Below is a small trained network, with its code and all its weights. Each question gives an input and a class and asks what happens when units are switched off, that is, made to give their printed mean instead of their output.

import numpy as np


def w(rows, s, z=0):
    codes = np.array(rows[::2]) - 128.0
    scale = np.full(codes.shape[1], s)
    scale[-1] = z or s
    return codes * scale


def f(y):
    return np.maximum(y, 0)


def log_softmax(a):
    a = a - a.max(-1, keepdims=True)
    return a - np.log(np.exp(a).sum(-1, keepdims=True))


def net(x, mask):
    res = np.array(x, float).reshape(1, 3) / 4 @ E
    y = f(res @ A[0][:, :-1].T + A[0][:, -1])
    res = res + np.where(mask, y, B[0][:, -1]) @ B[0][:, :-1]
    return log_softmax(res[-1] @ U[:, :-1].T + U[:, -1])


A, B = {}, {}
E = w([
[185,73,103,21,109,157],'x0',
[108,46,162,254,151,171],'x1',
[38,92,7,165,139,121],'x2',
],0.011)
A[0] = w([
[156,37,28,83,88,139,255],'n0',
[122,152,121,251,220,237,226],'n1',
[203,180,180,58,114,87,253],'n2',
[92,216,143,71,135,24,214],'n3',
[111,156,184,251,118,117,172],'n4',
[113,156,142,124,72,77,159],'n5',
[86,30,56,47,156,136,246],'n6',
[104,69,54,182,215,121,204],'n7',
[183,153,235,76,78,128,241],'n8',
[106,130,202,155,106,165,127],'n9',
[104,138,114,96,45,75,173],'n10',
[209,63,132,51,120,141,125],'n11',
[100,105,250,117,147,183,93],'n12',
[84,197,149,8,84,93,218],'n13',
[2,89,189,212,114,103,235],'n14',
[142,149,223,101,144,136,94],'n15',
],0.0089,0.0029)
B[0] = w([
[83,54,239,222,143,175,219],'n0',
[18,172,139,32,53,138,242],'n1',
[250,120,223,211,155,56,247],'n2',
[56,122,229,212,206,33,210],'n3',
[133,143,59,55,50,84,225],'n4',
[93,179,189,189,155,53,157],'n5',
[74,54,200,187,102,239,218],'n6',
[129,96,129,60,1,210,222],'n7',
[189,192,159,169,117,81,250],'n8',
[108,195,130,99,57,193,174],'n9',
[96,113,200,101,214,123,170],'n10',
[129,101,185,130,154,157,212],'n11',
[109,202,63,131,146,215,187],'n12',
[137,77,212,94,172,68,235],'n13',
[95,141,109,49,20,85,238],'n14',
[191,181,127,103,91,143,191],'n15',
],0.0068,0.012)
U = w([
[71,1,145,135,121,226,225],'0',
[72,178,186,187,195,17,221],'1',
[227,176,104,111,111,221,28],'2',
[185,113,146,161,155,202,81],'3',
[136,129,77,152,168,181,3],'4',
[70,177,36,66,65,187,168],'5',
[110,95,52,135,177,140,22],'6',
],0.0072,0.003)

Each question gives the input, the list of numbers given to net, and the class t.
The units are the neurons (one row each of A and B). Each row of codes is followed by its name. A weight is (code - 128) times the scale printed after its matrix; where a second scale follows, it is the last column's (A, B and U).
mask holds one flag per neuron, in row order. A switched-off neuron (its flag False) gives its mean, the last column of its row in B, instead of its output. The means were averaged over made-up inputs and are rounded, as every weight is.
A unit's drop is (log p(t) with every unit on - log p(t) with that unit switched off) / (log p(t) with every unit on - log p(t) with every unit switched off).
The circuit of an input: a set's keep is (log p(t) with only the set's units on - log p(t) with every unit switched off) / (log p(t) with every unit on - log p(t) with every unit switched off). Starting from the 12 units with the biggest drops (on a tie, the unit counted first), units are removed one at a time, each time the one whose removal leaves the highest keep (on an exact tie, the one counted first), for as long as the keep stays at least 0.8.
circuit, biggest first: the units of the circuit, biggest drop first
top k neurons: the k neurons with the biggest drops, biggest first
drop when u is switched off: that unit's drop, to one decimal
input [5,3,-2], class 3: top 2 neurons => [n1; n7]
input [5,-1,-1], class 3: circuit, biggest first => [n1; n14]
input [6,-6,5], class 0: circuit, biggest first => [n6]
input [-1,1,-8], class 2: circuit, biggest first => [n15; n12]
input [0,1,-4], class 2: circuit, biggest first => [n3; n0]
input [-2,-1,7], class 0: top 3 neurons => [n6; n4; n0]
input [2,1,-8], class 2: top 2 neurons => [n3; n15]
input [7,7,-4], class 3: top 2 neurons => [n7; n14]
input [8,-6,1], class 0: top 2 neurons => [n6; n0]
input [-1,1,-3], class 2: top 3 neurons => [n3; n13; n0]
input [5,5,-3], class 3: top 2 neurons => [n7; n14]
input [5,5,-8], class 2: drop when n3 is switched off => 0.1
input [8,-7,7], class 0: drop when n14 is switched off => 0.0
input [5,1,-4], class 3: drop when n11 is switched off => 0.1
input [3,6,-3], class 5: drop when n2 is switched off => 0.2
